Below are the code and all the weights of a small trained network. Each question names an input and a class and asks about switching units off, where a switched-off unit gives its printed mean instead of its output.

import numpy as np


def w(rows, s, z=0):
    codes = np.array(rows[::2]) - 128.0
    scale = np.full(codes.shape[1], s)
    scale[-1] = z or s
    return codes * scale


def f(y):
    return np.maximum(y, 0)


def log_softmax(a):
    a = a - a.max(-1, keepdims=True)
    return a - np.log(np.exp(a).sum(-1, keepdims=True))


def net(x, mask):
    res = np.array(x, float).reshape(1, 8) / 4 @ E
    y = f(res @ A[0][:, :-1].T + A[0][:, -1])
    res = res + np.where(mask, y, B[0][:, -1]) @ B[0][:, :-1]
    return log_softmax(res[-1] @ U[:, :-1].T + U[:, -1])


A, B = {}, {}
E = w([
[138,88,165,84,66,55],'x0',
[84,220,90,167,155,22],'x1',
[118,208,52,33,68,199],'x2',
[253,97,136,114,99,70],'x3',
[78,145,219,151,34,143],'x4',
[91,66,46,186,22,108],'x5',
[55,166,109,122,168,37],'x6',
[229,220,89,126,105,113],'x7',
],0.0074)
A[0] = w([
[93,157,115,158,124,192,132],'N0',
[156,147,135,148,227,119,121],'N1',
[123,173,99,63,132,113,115],'N2',
[103,149,131,166,143,90,112],'N3',
[140,142,127,129,155,128,174],'N4',
[38,140,138,171,148,108,148],'N5',
[137,62,146,163,119,146,58],'N6',
[134,154,125,125,106,69,252],'N7',
[96,87,96,71,148,150,121],'N8',
[141,129,102,124,130,148,253],'N9',
[130,94,124,120,142,134,154],'N10',
[147,133,130,126,210,116,185],'N11',
[180,105,116,110,114,129,136],'N12',
[137,117,136,151,111,79,101],'N13',
[88,106,99,146,131,162,156],'N14',
[160,42,111,101,125,107,171],'N15',
[121,110,198,118,125,149,163],'N16',
[127,151,125,66,152,93,149],'N17',
[142,163,88,156,132,147,167],'N18',
[125,178,109,81,139,120,104],'N19',
[149,185,153,147,89,122,152],'N20',
[93,81,138,120,155,160,60],'N21',
[189,164,119,145,139,102,81],'N22',
[148,140,132,129,203,120,149],'N23',
[111,123,120,94,66,132,107],'N24',
[125,94,147,86,141,52,174],'N25',
[168,121,135,172,102,139,183],'N26',
[2,131,143,153,147,91,162],'N27',
[160,198,99,126,107,105,219],'N28',
[132,165,123,71,132,128,129],'N29',
[133,113,103,109,65,133,115],'N30',
[159,157,131,162,139,123,146],'N31',
[133,169,54,161,125,104,124],'N32',
[159,132,146,124,207,85,119],'N33',
[97,150,119,150,180,91,29],'N34',
[121,110,201,77,114,161,96],'N35',
[114,110,96,103,145,121,218],'N36',
],0.016,0.0041)
B[0] = w([
[137,171,66,90,91,57,201],'N0',
[125,101,72,47,196,144,206],'N1',
[66,108,147,94,182,225,188],'N2',
[194,141,105,161,115,98,173],'N3',
[112,92,131,101,132,185,162],'N4',
[142,204,138,98,97,34,220],'N5',
[120,80,109,119,168,146,188],'N6',
[92,119,165,193,108,129,199],'N7',
[85,137,71,80,63,179,179],'N8',
[82,105,177,135,141,114,180],'N9',
[121,105,138,88,88,149,159],'N10',
[122,107,90,43,205,145,200],'N11',
[95,162,109,123,91,49,185],'N12',
[124,105,126,189,96,73,172],'N13',
[151,138,110,56,107,89,188],'N14',
[65,75,90,159,82,119,210],'N15',
[167,145,212,78,164,164,193],'N16',
[72,128,153,145,206,131,177],'N17',
[70,139,159,124,168,112,182],'N18',
[83,39,144,98,174,196,182],'N19',
[117,125,139,140,158,122,183],'N20',
[172,142,106,82,99,154,177],'N21',
[117,87,144,126,104,130,188],'N22',
[149,99,90,50,194,155,190],'N23',
[132,146,107,90,198,187,177],'N24',
[100,160,106,178,185,34,193],'N25',
[125,76,148,160,140,54,187],'N26',
[176,191,138,104,65,50,249],'N27',
[127,101,166,139,173,129,214],'N28',
[126,98,123,121,103,183,178],'N29',
[107,108,104,76,181,97,181],'N30',
[83,106,128,125,136,139,168],'N31',
[130,116,254,103,138,149,198],'N32',
[117,102,64,148,234,122,201],'N33',
[163,122,138,98,158,79,175],'N34',
[153,142,224,123,145,161,196],'N35',
[91,118,157,137,118,117,170],'N36',
],0.0082,0.013)
U = w([
[132,144,136,138,190,91,164],'0',
[185,53,90,184,109,84,166],'1',
[200,178,101,128,88,214,32],'2',
[223,142,69,201,100,191,2],'3',
[94,72,143,103,156,252,156],'4',
[166,148,240,165,86,138,194],'5',
[73,173,66,138,34,69,160],'6',
[145,176,117,66,87,130,74],'7',
],0.011,0.0041)

Each question gives the input, the list of numbers given to net, and the class t.
The units are the neurons (one row each of A and B). Each row of codes is followed by its name. A weight is (code - 128) times the scale printed after its matrix; where a second scale follows, it is the last column's (A, B and U).
mask holds one flag per neuron, in row order. A switched-off neuron (its flag False) gives its mean, the last column of its row in B, instead of its output. The means were averaged over made-up inputs and are rounded, as every weight is.
A unit's drop is (log p(t) with every unit on - log p(t) with that unit switched off) / (log p(t) with every unit on - log p(t) with every unit switched off).
The circuit of an input: a set's keep is (log p(t) with only the set's units on - log p(t) with every unit switched off) / (log p(t) with every unit on - log p(t) with every unit switched off). Starting from the 12 units with the biggest drops (on a tie, the unit counted first), units are removed one at a time, each time the one whose removal leaves the highest keep (on an exact tie, the one counted first), for as long as the keep stays at least 0.8.
units of the circuit, in order: the units of the circuit, biggest drop first
most important unit: the unit with the biggest drop
top k neurons: the k neurons with the biggest drops, biggest first
drop when u is switched off: that unit's drop, to one decimal
input [-2,-6,-5,-2,-5,8,6,4], class 1: most important unit	N0
input [-5,-7,-4,8,7,0,-1,1], class 5: units of the circuit, in order	N35, N1
input [8,8,1,0,0,-4,-8,2], class 4: units of the circuit, in order	N27, N5
input [1,8,-2,2,2,6,8,4], class 5: units of the circuit, in order	N32, N7
input [0,-8,-7,-6,4,6,3,5], class 1: units of the circuit, in order	N32, N2
input [4,8,1,6,-7,-3,3,1], class 4: top 2 neurons	N2, N19
input [-6,-5,0,5,4,6,-6,0], class 1: top 2 neurons	N26, N2
input [4,-5,2,6,1,4,1,4], class 1: top 2 neurons	N5, N27
input [3,-6,-1,-8,7,-4,-4,-6], class 5: top 2 neurons	N35, N16
input [6,5,3,-6,-6,-8,7,2], class 4: top 3 neurons	N2, N19, N29
input [-5,1,-5,2,-3,3,8,-8], class 6: top 2 neurons	N27, N5
input [0,5,-4,0,-1,0,-8,-2], class 1: drop when N2 is switched off	0.3
input [-2,7,7,-6,7,4,8,8], class 0: drop when N25 is switched off	-0.2
input [3,7,-5,-7,-1,3,8,-1], class 6: units of the circuit, in order	N27
input [3,-8,-3,-1,1,-2,-1,1], class 5: drop when N6 is switched off	-0.2
input [-7,5,-1,0,-2,0,-5,-6], class 7: drop when N25 is switched off	0.1
